(in the rows, 128 means zero)
Facts:
<678>: statra <615>,<607>; vebu <410>
<674>: vebu <1207>
<1207>: kliplom <830>
<909>: statra <134>; vebu <559>,<22>
<31>: kliplom <76>; vebu <1197>
<251>: kliplom <269>
<980>: vebu <1008>,<770>
<1198>: kliplom <621>,<18>,<1106>
<770>: kliplom <660>,<874>,<408>; vebu <809>
<932>: statra <547>,<835>,<380>,<607>
<1222>: vebu <1024>,<53>
<559>: vebu <269>
<359>: statra <134>
<607>: statra <887>; vebu <22>
<982>: vebu <607>
<107>: vebu <196>
<752>: vebu <76>
<828>: statra <738>,<410>; kliplom <694>; vebu <738>
<824>: statra <738>; kliplom <1008>
<267>: kliplom <1226>,<835>
<809>: kliplom <76>,<982>; vebu <269>
<849>: vebu <378>
<1185>: statra <615>; kliplom <547>,<289>
<570>: vebu <660>,<551>,<251>
<615>: statra <674>,<8>; vebu <72>,<189>
<1020>: statra <414>,<615>,<887>,<1078>; kliplom <18>
<525>: kliplom <378>,<114>; vebu <72>,<830>
<835>: statra <1057>
<269>: statra <738>
<398>: vebu <548>
<289>: vebu <388>
<110>: statra <994>; vebu <547>,<927>
<759>: statra <359>
<548>: kliplom <18>,<398>,<980>; vebu <269>
<1048>: vebu <1198>
<111>: vebu <251>
<887>: statra <674>,<1138>; kliplom <196>; vebu <378>
<866>: statra <1197>; vebu <1048>,<251>
<983>: kliplom <72>,<615>,<1106>; vebu <196>,<107>,<410>
<1106>: vebu <607>
<408>: vebu <1106>
<6>: statra <887>; vebu <809>
<547>: statra <887>; vebu <378>,<196>,<559>
<189>: kliplom <1037>
<414>: statra <6>,<607>
<114>: vebu <230>,<287>,<809>
<311>: kliplom <6>,<22>,<1160>
<694>: statra <960>
<564>: statra <1138>; kliplom <759>
<634>: statra <6>; vebu <830>
<960>: kliplom <570>,<107>,<674>,<1078>; vebu <53>
<1226>: statra <547>; vebu <1222>,<835>
<1008>: vebu <22>
<1057>: statra <585>,<8>; kliplom <701>; vebu <111>,<25>
<360>: kliplom <551>; vebu <6>
<1078>: statra <738>
<799>: statra <267>; kliplom <694>
<438>: vebu <1057>,<994>,<477>
<1195>: statra <674>,<410>
<134>: kliplom <752>; vebu <1202>,<380>,<857>
<621>: vebu <139>
<72>: vebu <76>,<22>,<580>
<53>: statra <465>,<585>
<925>: kliplom <994>,<980>; vebu <830>
<551>: statra <6>,<564>,<887>
<1202>: kliplom <1082>,<1197>; vebu <548>,<398>
<351>: kliplom <1082>
<1211>: kliplom <660>,<980>; vebu <799>
<388>: kliplom <1208>; vebu <887>
<874>: vebu <111>
<22>: statra <559>,<267>
<1160>: vebu <809>
<857>: statra <932>
<830>: vebu <269>,<809>
<477>: vebu <269>
<25>: kliplom <1048>,<408>; vebu <269>
<701>: statra <857>; vebu <6>
<600>: kliplom <438>,<674>; vebu <580>
<196>: statra <547>
<1043>: statra <1057>; kliplom <111>
<28>: statra <1020>; vebu <22>
<18>: statra <580>
<483>: kliplom <465>; vebu <770>
<1037>: statra <269>,<8>; vebu <809>
<660>: vebu <398>,<1160>
<287>: kliplom <621>,<438>,<477>,<606>
<320>: kliplom <849>,<660>,<210>,<1024>
<8>: vebu <1222>
<1082>: statra <8>
<139>: statra <551>
<230>: kliplom <1138>,<210>
<873>: statra <359>; vebu <925>
<647>: statra <1138>,<410>; kliplom <830>; vebu <559>
<988>: kliplom <849>,<866>,<289>; vebu <1208>
<473>: vebu <621>,<53>
<210>: statra <134>,<674>,<8>,<352>; vebu <1024>
<994>: statra <269>,<410>
<352>: kliplom <111>,<1008>,<1138>; vebu <1185>
<410>: statra <738>,<269>; kliplom <874>; vebu <887>,<607>
<585>: statra <269>,<647>
<927>: statra <738>,<1057>,<1197>,<887>,<352>; kliplom <414>,<473>; vebu <378>
<1203>: statra <28>; vebu <398>,<1160>

Known rows:
<1020>: [137 137 111 129 129 115 133  94 140 112 129 129 137 139 113 129 143 132
 131 123 142 111 128 113 153 113 125 132 104 139]
<1195>: [135 134 120 132 117 127 120 114 125 118 126 139 111 127 141 118 141 118
 132 123 121 137 126 121 133 115 128 137 103 118]
<196>: [161 133 118 142 141 125 126 103 132 108 120 141 109 120 146 115 140 116
 125 130 123 141 132 124 140  97 127 135 108  99]
<410>: [135 128 136 118 120 116 134 121 125 120 130 134 115 111 122 117 141 139
 125 117 132 142 121 139 156 121 144 143 119 127]
<927>: [141 133 117 133 112 124 120 108 125 117 123 138 116 124 145 121 139 117
 128 118 133 130 121 125 135 120 130 137  91 119]
<980>: [124 136 127 125 154 123 142 136 139 122 135 133 132 122 132 118 144 148
 137 127 117 152 152 116 159 117 111 133 142 130]
<647>: [127 133 124 134 118 124 127 110 123 116 116 140 121 117 124 129 138 123
 118 120 131 125 120 140 146 126 127 139 103 122]
<738>: [120 136 131 131 124 125 134 111 125 116 112 141 127 121  99 133 139 130
 110 124 125 118 123 151 154 127 124 141 121 127]
<759>: [146 150 132 124 114 147 109 134 138 121 134 133 115 180 162  92 134 145
 109 124 120 166 142  68 131 115 120 129 117 138]
<267>: [196 146  76 161 147 128  99 145 144 151  62 136 155 108  90 145 123 100
 161  97 118  57 110 153 123 155 160 161 178 140]
<606>: [111 144 118 134 132 124 124 139 139 114 121 138 135 144 133 134 142 159
 136 128 119 112 147 137 144 111 116 130 129 116]
<1185>: [166 129 115 132 113 135 142 128 127 123 146 132 108 130 133 118 141  95
 112 122 127 112 126 129 136 114 162 133  97 131]
<31>: [134 139 124 137 131 124 131 116 123 118 114 140 139 112 146 130 137 139
 119 122 129 130 141 143 139 128 119 136 122 126]
<473>: [130 138 129 135 137 129 132 130 128 121 118 143 127 115 140 129 139 130
 124 125 116 139 145 137 145 122 108 136 130 119]
<925>: [131 136 123 128 138 117 139 123 139 121 132 131 139 118 143 127 139 143
 133 117 140 132 143 126 158 125 124 134 118 133]
<1208>: [130 139 128 135 136 129 129 127 129 122 121 143 129 118 140 129 139 131
 124 125 115 133 144 138 145 124 110 135 131 120]
<694>: [170 137 152  75 165 132 135 101 175 118  75 104 115 125 119  88 135  67
 172 127  82 248 151 139 115 133 147  90  80 133]
<1202>: [134 140 124 139 127 123 132 117 124 119 113 139 141 111 146 131 136 138
 118 120 132 127 139 144 140 130 122 135 120 127]
<25>: [144 134 138 120 129 114 139 127 129 123 132 136 128 101 145 121 137 148
 127 114 134 146 140 142 158 122 134 139 126 128]
<988>: [153 134 124 134 128 134 153 151 131 126 145 133 126 121 134 130 136 112
 107 119 128 110 139 149 151 128 149 132 120 134]

Rows:
No name comes twice in this set of rows, the named rows included.
[148 141 134 133 141 125 153 128 124 115 142 149 113 132  94 133 136 140
 111 129 112 142 110 141 156 126 132 134 154 134] -> <1138>
[146 134 127 136 141 144 152 160 129 128 140 137 116 122 127 121 141 115
 109 130 106 122 149 146 147 120 137 132 141 126] -> <289>
[143 135 125 141 140 127 131 113 128 110 111 142 116 119 124 122 138 124
 115 129 122 135 130 138 148 112 123 139 117 107] -> <835>
[151 136 124 136 132 124 132 102 130 112 119 140 120 121 120 126 139 125
 113 125 127 126 126 133 147 112 128 138 114 119] -> <607>
[128 136 134 129 136 135 126 133 139 126 127 147 115 115 138 136 135  97
 129 118 112 128 143 133 159 120  92 136 108 108] -> <1160>
[ 75 132 136 141 129 136 126 146 119 116 103 139 117 116 104 133 137 139
 113 124 119 127 120 167 160 140 115 146 122 108] -> <465>
[147 136 133 126 143 128 153 154 130 126 149 139 117 120 134 120 140 135
 121 125 112 145 141 137 153 123 135 133 150 130] -> <1024>
[116 142 109 137 133 118 131 123 146 115 128 130 151 140 138 138 138 149
 138 119 145 105 143 121 152 121 116 128 105 132] -> <1198>
[165 134 114 157 168 128 130 112 138  97 113 139 106 116 158 111 134 125
 119 134 129 145 137 128 150  89 129 137 107  74] -> <701>
[129 132 118 133 110 124 119 114 122 119 125 138 114 120 143 122 140 115
 132 119 128 131 121 126 134 121 131 137  93 118] -> <828>
[146 133 137 118 131 112 143 132 131 124 140 134 129 106 145 122 137 147
 127 114 136 144 138 141 161 122 139 139 130 134] -> <770>
[177 135 118 117 107 114 129  78 125 122 131 143 118 123 125 123 147 105
 130 125 120 126 125 114 125 105 132 132 107 143] -> <1203>
[124 142 131 125 118 123 119 127 130 109 108 143 122 149  93 134 142 170
 114 132 112 100 130 166 149 102 137 138 139 118] -> <674>

The same nodes again, as new rows of numbers:
Known rows:
<1043>: [181 100 140 137 167 173 156 156 119 157 154 165 161 131  85 100 131 111
 107 127 186  87 105  90 134 103 170 105 113 111 100 159 134 154 115 147
 123 130]
<647>: [159 156 191 132 127 180 150 163  39 143 156 128 153 171 116 162 122 120
 146 119  94  86 121  68 125  93 176 135  79 103  95 145 123 190  61 168
 111 187]
<359>: [198 122 192 135 125 168 155 154  47  94 135 155 162 168 120 126 152 139
 128 154 187 101  74 137 137  71 169 107  37 105 129 150 137 138 134 157
  93  93]
<994>: [137  91 154 135 123 161 126 164  95 102 153 157 146 151 135 128 139 132
 139 123 133 101 106  67 112 104 179 132  80 110 116 139 127 180  97 150
  97 148]
<1020>: [147 132 118 129 125 139 162 155 102 129 151 165 140 118 110 181 107 114
 159 168 168 120 125  88 139 132 177 105 108 118 107 164 150 134 136 130
  85 151]
<932>: [163 101 112 128 142 135 147 191 131 147 153 150 149 136  97 113 153 128
 141 140 175 107 127  40 140  84 176 120  79 102 144 145 140 100 123 150
 110 140]
<828>: [125  98 168 139 124 162 151 145 153  90 147 144 140 140 137 153  91 104
 131 131 130  72 128  66 133 119 152 123  61 134 141 139 117 204 152 143
 108 130]
<269>: [141 114 149 137 145 163 131 163 129  84 153 171 149 142 154 119 119 124
 142 127 151 116 118  82 120 117 173 123  52 127 103 120 125 224 127 130
 111 131]
<701>: [158 108 138 130 142 143 140 173 108 134 149 152 151 142 109 120 145 128
 135 138 161 103 108  73 135  97 173 117  78 105 128 143 134 125 120 151
 103 131]
<857>: [161  95 120 129 135 140 142 191 123 136 153 150 153 139 100 120 154 132
 139 140 166 102 113  49 136  86 173 122  75  99 140 144 135 115 120 150
 104 136]
<525>: [153 104 128 131 149 147 143 149 118 157 148 125 144 125  99 139 131 125
 127 145 137 108  89 107 138  93 161  97  99 114 100 138 128 150 110 154
 108 121]
<1211>: [144  89 115 136 133 151 153 148  92 150 144 115 130 124 129 145 157 127
 114 145 150 116  67  99 132  77 169  85 149 111 103 136 142 181 114 147
  98 137]
<830>: [192 166 143 128 126 153 147 173  54 177 150 109 158 143 108 154 146 111
 138 129 115 125 116 111 158 102 159 106  64 110  99 120 130 169  74 160
 116 154]
<189>: [152 104 129 131 149 146 143 149 116 156 148 124 144 124  99 140 132 126
 127 146 137 106  87 106 138  92 161  96 100 114  99 138 128 149 111 154
 108 122]
<925>: [155  88 114 134 128 148 150 146  98 150 146 122 134 119 111 149 145 126
 128 146 146 116  83 104 133  87 166  90 129 114 101 139 139 167 108 148
  99 132]
<982>: [159 104 132 126 151 144 132 157 116 136 140 129 143 128 110 111 132 129
 132 145 134 115  88 102 131 107 161  94  90 115  99 131 127 106 100 155
 107 111]
<559>: [159 100 124 129 140 138 131 153 112 155 146 129 146 126 102 126 147 128
 126 140 140 119  96 109 139  97 165 101  86 116 110 134 128 134 104 157
 105 117]
<988>: [148 104 129 132 152 149 142 151 115 156 147 121 143 127 108 135 137 126
 118 145 140 107  80 103 137  88 163  95 110 112 100 137 129 155 114 153
 108 122]
<770>: [130 102 125 135 154 151 147 152  99 151 143 108 133 136 141 132 157 127
 101 142 149 110  54  97 133  70 169  87 151 105 107 130 137 178 127 149
 105 131]
<465>: [158  98 127 130 142 139 131 150 111 155 147 129 146 127 102 122 145 127
 128 137 139 117  97 110 137  98 165 100  87 116 109 133 129 133 102 157
 106 117]

Rows:
No name comes twice in this set of rows, the named rows included.
[144 102 127 131 146 139 132 152 102 151 144 120 140 134 125 119 156 128
 113 137 144 120  79 107 136  88 168  96 110 112 114 128 132 149 112 155
 104 122] -> <408>
[142 103 128 132 152 147 143 151 111 154 145 117 141 129 116 134 141 126
 115 144 141 109  76 103 136  84 164  93 119 110 104 134 131 161 117 152
 106 124] -> <25>
[174 100 148 134 182 159 159 154  83 160 148 176 153 130 108  88 134 106
 131 100 181  64  94 107 128 129 160  97 141 107 107 143 152 149 110 151
 115 141] -> <1057>
[159 111 143 130 141 145 138 166  99 133 148 152 151 144 115 117 143 127
 133 136 161 106 108  87 134 100 174 116  76 109 127 142 134 129 117 152
 102 129] -> <22>
[152 105 128 130 151 146 145 149 120 156 149 127 144 121  94 142 124 127
 135 147 135 104  91 108 137  94 160  97  98 115  95 139 128 147 111 154
 108 120] -> <600>
[134 116 157 130 138 149 127 156  90 123 149 156 151 150 130 130 132 124
 129 133 138 103 103  91 123 119 178 123  86 111 115 146 129 145 109 152
  95 140] -> <1195>
[137 116 178 133 149 162 144 133  83 136 148 143 140 157 106 132 120 129
 131 136 129  88 108  84 119  86 181 121 103 112 106 160 128 131  97 166
 104 148] -> <564>
[121 155 176 130 166 148 148 119  85 148 146 149 134 156 122 134 102 115
 125 146 137 108 129  94 128 107 190 116 117 123 106 166 135 107 118 157
 103 156] -> <887>
[152 103 127 128 153 136 126 149  92 166 145 143 153 121 111 121 144 114
 119 123 145 105  81 135 137 138 158  93 118 112 104 134 136 137 102 153
  98 124] -> <8>
[165  96 121 135 149 171 137 145 143 172 155 132 164 118  71 133 127 116
  80 155 156 116  86 109 141  99 167 100 106 115  80 162 113 163 106 146
 119 112] -> <352>
[160  96 119 129 139 136 132 156 116 156 147 127 146 124 100 124 147 128
 127 140 140 119  99 102 140  95 165 101  87 115 112 134 129 131 105 156
 106 119] -> <380>
[155  99 123 134 147 160 139 148 127 164 151 123 152 124  94 135 137 121
  98 148 147 113  81 104 138  90 166  98 112 113  94 148 122 161 112 149
 112 120] -> <230>

